Below is a small trained network, with its code and all its weights. Each question gives an input and a class and asks what happens when units are switched off, that is, made to give their printed mean instead of their output.

import numpy as np


def w(rows, s, z=0):
    codes = np.array(rows[::2]) - 128.0
    scale = np.full(codes.shape[1], s)
    scale[-1] = z or s
    return codes * scale


def f(y):
    return np.maximum(y, 0)


def log_softmax(a):
    a = a - a.max(-1, keepdims=True)
    return a - np.log(np.exp(a).sum(-1, keepdims=True))


def net(x, mask):
    res = np.array(x, float).reshape(1, 6) / 4 @ E
    y = f(res @ A[0][:, :-1].T + A[0][:, -1])
    res = res + np.where(mask, y, B[0][:, -1]) @ B[0][:, :-1]
    return log_softmax(res[-1] @ U[:, :-1].T + U[:, -1])


A, B = {}, {}
E = w([
[173,122,219,39,103,172,107,62,125],'x0',
[90,175,216,208,65,75,114,124,30],'x1',
[105,141,83,145,27,147,24,150,196],'x2',
[106,122,120,130,137,119,121,98,134],'x3',
[67,254,88,49,119,151,138,137,116],'x4',
[219,192,72,129,101,26,132,84,128],'x5',
],0.0086)
A[0] = w([
[160,54,131,151,152,118,113,124,118,110],'neuron 1',
[61,144,155,168,99,70,124,104,86,115],'neuron 2',
[121,98,78,99,85,140,101,122,177,97],'neuron 3',
[83,184,140,60,146,120,122,97,100,147],'neuron 4',
[171,198,99,139,130,25,147,70,167,110],'neuron 5',
[146,130,112,91,228,121,143,155,206,61],'neuron 6',
[147,78,155,188,126,89,140,125,164,76],'neuron 7',
[91,52,116,96,105,176,161,128,133,89],'neuron 8',
[87,116,148,164,90,161,67,139,163,174],'neuron 9',
[192,141,194,82,108,221,87,22,119,200],'neuron 10',
[142,99,122,80,165,128,176,134,101,180],'neuron 11',
[121,113,54,160,181,138,146,126,197,139],'neuron 12',
[103,70,132,147,167,95,128,82,148,123],'neuron 13',
[115,139,47,167,138,118,133,187,101,183],'neuron 14',
[95,150,165,150,82,143,145,101,87,81],'neuron 15',
[136,125,92,144,46,116,51,138,197,84],'neuron 16',
[216,129,94,105,126,89,101,84,126,253],'neuron 17',
[207,79,177,149,106,174,124,133,123,190],'neuron 18',
[152,145,132,125,228,125,180,143,107,107],'neuron 19',
[179,89,160,162,128,89,97,129,124,88],'neuron 20',
[71,77,151,133,150,221,114,166,101,60],'neuron 21',
[180,57,147,143,125,125,93,153,140,84],'neuron 22',
[74,150,159,144,124,90,116,138,35,74],'neuron 23',
[94,160,118,38,94,135,181,149,162,134],'neuron 24',
[126,160,190,167,108,92,105,100,110,79],'neuron 25',
[142,140,92,88,180,130,104,87,184,157],'neuron 26',
[106,124,178,126,202,63,204,114,128,96],'neuron 27',
[72,50,189,101,80,223,151,126,155,173],'neuron 28',
[140,96,97,217,123,153,157,131,143,128],'neuron 29',
[168,138,116,115,115,81,168,106,162,66],'neuron 30',
[81,230,98,102,134,156,183,156,118,77],'neuron 31',
[104,97,96,84,108,146,187,71,172,89],'neuron 32',
[132,100,161,89,111,98,249,99,113,55],'neuron 33',
[185,106,117,97,116,179,140,128,151,160],'neuron 34',
[62,86,143,124,196,156,162,144,86,130],'neuron 35',
[132,116,122,118,72,143,128,187,198,170],'neuron 36',
[80,121,93,175,157,142,117,149,132,231],'neuron 37',
[222,126,101,89,103,70,125,90,150,161],'neuron 38',
[110,118,125,177,154,128,78,149,61,172],'neuron 39',
[95,116,130,162,32,132,97,137,170,213],'neuron 40',
[127,140,89,184,163,117,175,169,109,195],'neuron 41',
[79,174,144,150,188,157,124,132,179,140],'neuron 42',
],0.011,0.0047)
B[0] = w([
[63,151,101,198,145,106,134,126,127,173],'neuron 1',
[231,30,197,141,88,175,121,156,92,200],'neuron 2',
[143,105,172,115,145,82,112,198,162,180],'neuron 3',
[28,145,67,172,158,122,78,161,107,204],'neuron 4',
[72,206,135,117,96,175,181,133,153,216],'neuron 5',
[187,34,238,144,71,193,122,218,159,186],'neuron 6',
[100,190,84,143,135,182,74,151,114,175],'neuron 7',
[121,154,122,143,93,155,189,180,134,174],'neuron 8',
[117,171,142,74,165,100,144,145,161,199],'neuron 9',
[202,149,106,96,253,164,130,7,23,248],'neuron 10',
[107,99,166,112,143,54,122,160,145,184],'neuron 11',
[199,86,172,95,128,187,135,146,72,197],'neuron 12',
[78,105,81,158,146,135,58,154,87,161],'neuron 13',
[196,115,84,106,185,159,132,76,48,204],'neuron 14',
[172,70,144,145,81,165,85,197,108,180],'neuron 15',
[159,181,152,97,172,62,99,132,199,211],'neuron 16',
[74,158,154,135,53,106,164,123,85,219],'neuron 17',
[74,138,90,142,155,105,66,136,67,196],'neuron 18',
[127,193,198,108,188,52,34,152,198,185],'neuron 19',
[106,172,122,176,111,131,121,161,110,174],'neuron 20',
[125,211,136,156,51,159,174,95,157,209],'neuron 21',
[84,161,77,195,167,164,103,192,118,175],'neuron 22',
[173,112,190,129,115,153,116,214,165,201],'neuron 23',
[91,113,130,197,179,118,111,140,87,198],'neuron 24',
[204,94,141,105,114,166,128,206,115,184],'neuron 25',
[149,83,155,143,142,162,141,188,81,192],'neuron 26',
[81,112,151,134,125,51,80,125,217,190],'neuron 27',
[95,208,127,98,79,107,191,119,123,235],'neuron 28',
[139,179,94,148,174,129,116,127,69,179],'neuron 29',
[97,191,139,164,69,162,182,154,175,161],'neuron 30',
[108,149,66,223,153,150,57,169,106,207],'neuron 31',
[151,87,166,132,104,163,106,215,122,169],'neuron 32',
[129,131,167,113,182,105,124,100,206,176],'neuron 33',
[168,62,136,143,156,152,132,167,71,179],'neuron 34',
[123,187,113,89,106,104,171,127,166,207],'neuron 35',
[84,158,189,77,158,110,97,133,143,188],'neuron 36',
[143,147,82,81,160,98,188,68,82,198],'neuron 37',
[115,159,145,163,83,109,199,105,111,210],'neuron 38',
[181,113,141,87,105,152,165,137,113,184],'neuron 39',
[124,152,173,103,150,63,109,132,135,214],'neuron 40',
[194,143,147,65,214,90,167,25,69,196],'neuron 41',
[82,187,90,155,132,110,150,120,112,172],'neuron 42',
],0.0066,0.013)
U = w([
[184,72,173,133,97,194,96,207,126,86],'0',
[109,146,165,85,155,24,35,127,229,89],'1',
[54,137,25,254,149,163,22,160,100,91],'2',
[179,124,89,76,176,155,130,38,63,114],'3',
[81,180,117,135,33,144,241,115,163,107],'4',
[94,107,115,100,111,92,111,149,80,251],'5',
[162,86,86,87,94,137,108,54,142,163],'6',
[88,17,12,120,16,146,69,83,221,87],'7',
],0.0085,0.011)

Each question gives the input, the list of numbers given to net, and the class t.
The units are the neurons (one row each of A and B). Each row of codes is followed by its name. A weight is (code - 128) times the scale printed after its matrix; where a second scale follows, it is the last column's (A, B and U).
mask holds one flag per neuron, in row order. A switched-off neuron (its flag False) gives its mean, the last column of its row in B, instead of its output. The means were averaged over made-up inputs and are rounded, as every weight is.
A unit's drop is (log p(t) with every unit on - log p(t) with that unit switched off) / (log p(t) with every unit on - log p(t) with every unit switched off).
The circuit of an input: a set's keep is (log p(t) with only the set's units on - log p(t) with every unit switched off) / (log p(t) with every unit on - log p(t) with every unit switched off). Starting from the 12 units with the biggest drops (on a tie, the unit counted first), units are removed one at a time, each time the one whose removal leaves the highest keep (on an exact tie, the one counted first), for as long as the keep stays at least 0.8.
circuit, biggest first: the units of the circuit, biggest drop first
unit that matters most: the unit with the biggest drop
top k neurons: the k neurons with the biggest drops, biggest first
drop when u is switched off: that unit's drop, to one decimal
input [7,-5,-7,3,4,-7], class 1: circuit, biggest first	[neuron 19]
input [-2,-2,5,-2,-7,3], class 2: top 2 neurons	[neuron 22; neuron 7]
input [-8,7,7,6,-4,-8], class 3: circuit, biggest first	[neuron 37; neuron 14; neuron 39]
input [-7,-7,6,3,-7,-5], class 0: top 3 neurons	[neuron 12; neuron 6; neuron 10]
input [8,-1,1,7,-8,-7], class 2: top 2 neurons	[neuron 22; neuron 18]
input [5,6,-5,5,3,-3], class 0: circuit, biggest first	[neuron 23; neuron 15]
input [-6,-7,-5,-5,6,-4], class 0: top 3 neurons	[neuron 6; neuron 12; neuron 10]
input [5,6,-8,-3,6,-3], class 1: circuit, biggest first	[neuron 27; neuron 19]
input [-7,-1,-8,2,-8,-3], class 1: top 3 neurons	[neuron 19; neuron 27; neuron 41]
input [2,5,-5,4,5,3], class 0: circuit, biggest first	[neuron 2; neuron 23]
input [-8,-5,-2,7,3,2], class 3: top 2 neurons	[neuron 41; neuron 14]
input [2,-1,-5,2,6,4], class 2: circuit, biggest first	[neuron 31; neuron 4]
input [7,-7,-4,-2,6,-6], class 0: top 2 neurons	[neuron 6; neuron 32]
input [-7,-3,-4,6,-1,0], class 3: unit that matters most	neuron 41
input [-1,1,-3,-1,-6,6], class 2: top 2 neurons	[neuron 28; neuron 7]
input [1,2,4,0,2,6], class 4: circuit, biggest first	[neuron 5; neuron 38]
input [-3,-4,-4,6,-6,-1], class 2: top 2 neurons	[neuron 13; neuron 1]
input [-5,4,-6,2,-1,1], class 1: top 3 neurons	[neuron 27; neuron 10; neuron 19]
input [-8,0,6,5,-1,-3], class 3: top 2 neurons	[neuron 14; neuron 37]
input [8,0,7,-7,2,-6], class 3: circuit, biggest first	[neuron 10]
input [-6,1,3,-3,-2,4], class 3: drop when neuron 41 is switched off	0.1
